Each row is followed by its class.
7  -1  0  6  -7  -2  7  0  8  1  1  10  3  -5  -3  18  -2  -2  -4  21  -5  -22 -> suse
-3  4  -17  -1  5  -3  -1  23  8  -5  -3  25  5  -4  -1  20  1  1  -10  8  0  -13 -> suse
12  1  -8  23  0  3  -7  -7  -4  6  -21  2  4  -14  -12  -4  1  0  2  6  -7  -3 -> vigut
8  0  12  -2  -8  -14  -2  -6  -3  -7  1  -4  12  0  -4  11  13  2  -1  6  -2  -14 -> siso
5  4  3  7  -13  -3  7  8  3  -8  3  -2  7  -1  -10  9  7  2  -13  -2  8  -21 -> suse
7  1  3  -5  -17  -1  8  -16  16  6  -13  -19  2  -9  -34  -15  -3  -4  16  -4  -5  -23 -> vigut
10  -2  7  -3  -1  0  1  8  -5  4  -9  -2  -9  -14  -13  -4  -4  16  10  -17  3  -25 -> siso
3  5  -1  -11  -1  -2  4  17  3  -10  -9  14  5  -6  -11  14  1  12  -15  18  5  -18 -> suse
5  0  11  -7  -6  -1  -2  -11  1  9  -12  -14  -10  4  -9  -12  -7  -2  11  -11  -2  -17 -> vigut
11  3  10  -4  -15  -8  1  8  2  -2  3  -8  15  -7  -19  11  -3  4  -7  2  -1  -26 -> suse
14  3  -1  -9  -4  12  -4  4  9  5  -12  -5  -7  -1  8  2  9  9  5  6  -7  -1 -> vigut
-1  -1  25  10  -31  -15  8  -32  6  4  7  -28  23  9  -19  -11  -7  -8  -5  -8  -2  -19 -> vigut
1  3  -10  -1  -4  1  2  -2  4  12  -16  -2  0  -7  -1  -2  0  6  0  5  -11  -9 -> vigut
2  8  16  10  -43  -5  8  3  4  -6  4  -2  21  8  -15  -2  6  4  -13  4  6  -21 -> suse
-1  0  9  4  -25  -2  7  -1  4  -5  6  -1  23  -3  -49  17  0  2  -14  18  1  -10 -> suse
10  6  2  -2  -10  0  -1  -3  5  0  -5  6  5  -5  -2  -2  -1  5  5  14  -1  -3 -> vigut
31  3  1  3  -6  -5  -3  5  -4  -4  1  13  7  -5  -5  3  4  7  2  4  1  -14 -> siso
10  9  -2  5  -6  1  -5  18  9  -6  -3  3  8  1  -6  16  7  5  -7  2  2  -24 -> suse
16  5  8  -2  -23  -4  3  24  6  -7  6  1  17  -1  -19  15  15  6  -9  10  -3  -4 -> suse
5  -3  0  5  4  -1  1  -1  0  -3  -2  5  13  -3  6  16  -8  -4  -4  -1  3  -11 -> siso
4  0  0  -2  6  0  -12  14  0  -6  5  21  13  5  7  13  1  9  -5  -13  -5  -7 -> siso
4  -7  18  -4  -21  -17  11  -35  1  6  -16  -26  -2  -1  -24  -13  -2  -1  7  -6  -3  -13 -> vigut
7  13  -4  4  9  4  -21  21  -10  -6  3  10  11  -4  17  -5  1  -1  3  14  -2  1 -> siso
15  -15  -13  -3  3  1  -5  26  6  -12  -10  20  -5  -5  -4  13  13  7  -7  2  -8  -10 -> suse
2  -2  5  12  -7  -3  1  -9  6  7  -9  -4  -2  -5  -6  -5  -14  -1  6  6  0  -6 -> vigut
12  2  10  -9  -12  -1  -1  11  0  -11  -6  -1  3  -2  -10  2  3  6  3  -1  -4  -17 -> siso
21  9  12  -22  -13  0  1  7  1  -17  -8  13  18  0  0  3  10  7  4  16  -10  -12 -> siso
9  2  1  -2  4  -5  -9  4  -5  -16  0  5  15  -4  1  5  4  10  -6  12  -6  -8 -> siso
6  2  4  -9  -15  -5  5  -1  4  7  -18  -8  8  -3  -13  -3  -2  2  7  3  2  -11 -> vigut
6  -5  -1  9  8  -4  -5  14  -8  -7  -11  13  0  -3  4  12  26  9  -1  12  -5  -11 -> siso
-2  5  7  3  -10  0  10  12  11  -12  -4  9  17  -8  -10  12  9  5  -11  11  -5  -22 -> suse
16  9  -1  -1  -22  7  1  14  8  -1  -11  2  2  5  -13  12  0  5  4  -5  -4  -26 -> suse
9  1  -6  -10  -10  1  16  -17  5  7  -17  -12  -3  0  -15  -6  0  7  6  5  -11  -11 -> vigut
12  5  11  -9  -28  -5  -4  23  6  -10  -9  9  14  -16  -16  10  17  7  4  15  -2  -20 -> suse
20  6  9  -22  -20  6  -2  4  1  -2  -16  4  11  -2  -16  -5  14  3  6  17  -8  -12 -> vigut
12  0  9  -3  -6  -4  -3  13  -2  -10  2  9  9  -4  5  9  8  11  -4  11  1  -3 -> siso
8  0  16  -7  -19  -4  55  -6  5  1  -11  -6  9  -4  -12  -4  -3  6  7  2  -4  -5 -> vigut
6  3  3  -4  -16  -3  12  15  12  -18  -10  6  -2  -7  -24  11  12  1  -6  11  3  -14 -> suse
-1  5  0  2  -6  -5  -1  2  4  -15  -2  12  14  -3  4  17  4  16  -17  25  4  -9 -> suse
4  5  8  -8  -7  0  5  -3  7  7  -12  -3  5  -3  -8  -6  2  6  14  1  -7  0 -> vigut
-1  1  0  1  -4  -3  0  -10  9  7  -13  -9  4  5  -1  -4  -10  4  9  10  1  -7 -> vigut
